Below are the code and all the weights of a small trained network. Each question names an input and a target symbol and asks about switching units off, where a switched-off unit gives its printed mean instead of its output.

import numpy as np


def w(rows, s, z=0):
    codes = np.array(rows[::2]) - 128.0
    scale = np.full(codes.shape[1], s)
    scale[-1] = z or s
    return codes * scale


def norm(h):
    return h / np.sqrt((h * h).mean(-1, keepdims=True) + 1e-5)


def f(y):
    return y / 2 * (1 + np.tanh(0.7978845608 * (y + 0.044715 * y**3)))


def softmax(a):
    e = np.exp(a - a.max(-1, keepdims=True))
    return e / e.sum(-1, keepdims=True)


def log_softmax(a):
    a = a - a.max(-1, keepdims=True)
    return a - np.log(np.exp(a).sum(-1, keepdims=True))


def net(x, mask):
    ids = ['αδεζηξσφω'.index(c) for c in x.split()]
    T = len(ids)
    res = E[ids] + P[:T]
    u = 0
    for l in range(2):
        r = norm(res)
        for j in range(2):
            rows = slice(2 * j, 2 * j + 2)
            q, k, v = (r @ M[l][rows].T for M in (Q, K, V))
            z = softmax(np.where(np.tri(T) > 0, q @ k.T / 2**0.5, -1e9)) @ v
            o = O[l][rows]
            res = res + np.where(mask[u + j], z, o[:, -1]) @ o[:, :-1]
        u += 2
        y = f(norm(res) @ A[l][:, :-1].T + A[l][:, -1])
        res = res + np.where(mask[u : u + 4], y, B[l][:, -1]) @ B[l][:, :-1]
        u += 4
    return log_softmax(norm(res)[-1] @ U[:, :-1].T + U[:, -1])


Q, K, V, O, A, B = {}, {}, {}, {}, {}, {}
E = w([
[134,184,12,128,74],'α',
[133,35,66,122,51],'δ',
[123,81,168,89,37],'ε',
[152,49,104,212,61],'ζ',
[95,113,189,77,218],'η',
[120,60,122,193,244],'ξ',
[157,198,68,157,57],'σ',
[122,8,177,148,92],'φ',
[154,194,60,156,59],'ω',
],0.018)
P = w([
[153,107,169,132,68],'0',
[107,122,129,117,102],'1',
[170,110,142,109,93],'2',
[85,135,147,133,103],'3',
[187,100,141,107,94],'4',
[64,138,139,131,109],'5',
[202,95,143,106,94],'6',
[42,140,131,131,114],'7',
[221,95,163,107,88],'8',
[22,145,130,136,118],'9',
[182,82,151,95,119],'10',
[10,147,139,141,121],'11',
],0.013)
Q[0] = w([
[192,48,131,72,76],'0.h1',
[246,171,85,103,214],'0.h1',
[229,5,80,35,90],'0.h2',
[192,183,99,82,190],'0.h2',
],0.014)
K[0] = w([
[254,104,132,100,199],'0.h1',
[222,138,143,102,82],'0.h1',
[216,130,148,100,156],'0.h2',
[212,115,119,167,79],'0.h2',
],0.021)
V[0] = w([
[169,123,103,222,236],'0.h1',
[66,49,105,162,127],'0.h1',
[127,166,106,2,215],'0.h2',
[121,98,25,119,116],'0.h2',
],0.016)
O[0] = w([
[83,68,60,230,95,23],'0.h1',
[201,82,140,144,99,137],'0.h1',
[98,87,143,7,116,2],'0.h2',
[187,106,28,119,194,145],'0.h2',
],0.016,0.0092)
A[0] = w([
[24,218,92,128,193,102],'0.n1',
[21,110,59,253,120,100],'0.n2',
[224,212,143,112,60,143],'0.n3',
[72,207,9,124,106,254],'0.n4',
],0.011,0.0094)
B[0] = w([
[95,250,107,177,86,160],'0.n1',
[33,98,93,144,108,133],'0.n2',
[164,47,102,25,168,252],'0.n3',
[51,111,214,185,131,249],'0.n4',
],0.015,0.012)
Q[1] = w([
[220,130,221,209,236],'1.h1',
[70,71,162,140,15],'1.h1',
[96,254,163,97,124],'1.h2',
[42,35,242,181,169],'1.h2',
],0.0077)
K[1] = w([
[186,82,133,141,16],'1.h1',
[186,209,177,182,132],'1.h1',
[143,133,126,102,245],'1.h2',
[88,94,226,177,155],'1.h2',
],0.012)
V[1] = w([
[106,56,224,164,247],'1.h1',
[123,81,153,115,110],'1.h1',
[144,105,186,105,168],'1.h2',
[98,96,104,117,172],'1.h2',
],0.014)
O[1] = w([
[26,2,216,192,141,255],'1.h1',
[172,94,184,174,134,132],'1.h1',
[76,158,74,153,75,218],'1.h2',
[59,56,61,119,207,101],'1.h2',
],0.0088,0.0085)
A[1] = w([
[48,102,126,213,89,121],'1.n1',
[225,159,55,129,139,75],'1.n2',
[198,149,33,249,131,9],'1.n3',
[173,62,131,134,34,102],'1.n4',
],0.014,0.013)
B[1] = w([
[163,161,92,95,91,253],'1.n1',
[103,79,34,125,128,129],'1.n2',
[188,158,119,60,3,137],'1.n3',
[58,203,113,105,179,196],'1.n4',
],0.02,0.006)
U = w([
[72,86,97,136,218,25],'α',
[179,95,51,98,151,254],'δ',
[216,187,153,2,147,34],'ε',
[219,146,111,132,31,195],'ζ',
[81,88,164,82,79,254],'η',
[98,63,91,199,73,160],'ξ',
[99,234,134,165,121,127],'σ',
[204,26,210,197,133,28],'φ',
[130,156,118,148,109,68],'ω',
],0.012,0.0035)

Each question gives the input, a string of symbols that net reads in full, and the target symbol t.
The units are the heads (2 rows each of Q, K, V and O) and the neurons (one row each of A and B). Each row of codes is followed by its name. A weight is (code - 128) times the scale printed after its matrix; where a second scale follows, it is the last column's (O, A, B and U).
mask holds one flag per unit, layer by layer, with each layer's heads first. A switched-off unit (its flag False) gives its mean, the last column of its rows in O or B, instead of its output. The means were averaged over made-up inputs and are rounded, as every weight is.
A unit's drop is (log p(t) with every unit on - log p(t) with that unit switched off) / (log p(t) with every unit on - log p(t) with every unit switched off).
The circuit of an input: a set's keep is (log p(t) with only the set's units on - log p(t) with every unit switched off) / (log p(t) with every unit on - log p(t) with every unit switched off). Starting from all 12 units, units are removed one at a time, each time the one whose removal leaves the highest keep (on an exact tie, the one counted first), for as long as the keep stays at least 0.8.
circuit, biggest first: the units of the circuit, biggest drop first
unit that matters most: the unit with the biggest drop
k most important neurons: the k neurons with the biggest drops, biggest first
k most important neurons of layer l: the k neurons of layer l with the biggest drops, biggest first
heads that matter: for each layer, one digit per head in row order, 1 if its drop is at least 0.15 and else 0, layers parted by /
input η α σ, target η: unit that matters most -> 0.n4
input φ σ σ, target φ: heads that matter -> 01 / 00
input φ ζ σ η ζ σ δ α η, target δ: 2 most important neurons of layer 1 -> 1.n2, 1.n1
input φ η σ ζ η, target σ: heads that matter -> 10 / 00
input α φ φ ε σ σ ξ φ σ, target ξ: heads that matter -> 10 / 00
input σ φ φ φ σ α δ ω, target α: heads that matter -> 11 / 00
input φ σ ζ ζ σ σ ε σ δ ω η, target δ: circuit, biggest first -> 0.n4, 0.h2
input α σ σ δ σ ζ, target ζ: 2 most important neurons -> 1.n3, 0.n3
input σ σ φ σ η, target φ: 3 most important neurons -> 1.n4, 0.n1, 0.n4
input σ σ δ δ α, target δ: heads that matter -> 11 / 10
input σ φ σ σ σ δ σ η σ δ σ σ, target δ: circuit, biggest first -> 0.h1, 0.h2, 1.n2
input σ α α σ σ η ξ, target σ: 2 most important neurons -> 0.n3, 0.n1
input δ α σ σ σ ε σ, target σ: heads that matter -> 11 / 00
input σ φ ε σ α, target ε: circuit, biggest first -> 0.h1
input α σ ω α η φ σ σ α, target σ: 3 most important neurons of layer 0 -> 0.n4, 0.n1, 0.n2
input σ η σ φ φ σ φ σ η, target φ: 2 most important neurons of layer 1 -> 1.n4, 1.n1
input σ σ σ σ α η, target σ: circuit, biggest first -> 0.n3, 0.n1
input α σ ζ φ φ σ η α α σ, target α: circuit, biggest first -> 0.h2, 1.h2
input σ σ φ α φ α σ ω α α σ, target α: circuit, biggest first -> 0.h2, 0.h1, 1.h2
input σ σ ε η σ φ α ω, target φ: unit that matters most -> 0.h1
input ε σ ε, target ε: heads that matter -> 00 / 00
input η δ φ α, target δ: 2 most important neurons -> 0.n3, 1.n2
input σ σ φ σ σ σ ζ ξ σ η φ α, target η: heads that matter -> 11 / 00
input σ φ ε α, target φ: heads that matter -> 10 / 00
input ζ ζ η φ ε ζ ζ σ, target ζ: heads that matter -> 01 / 00
input η ξ δ η σ σ η η σ σ, target η: heads that matter -> 01 / 00
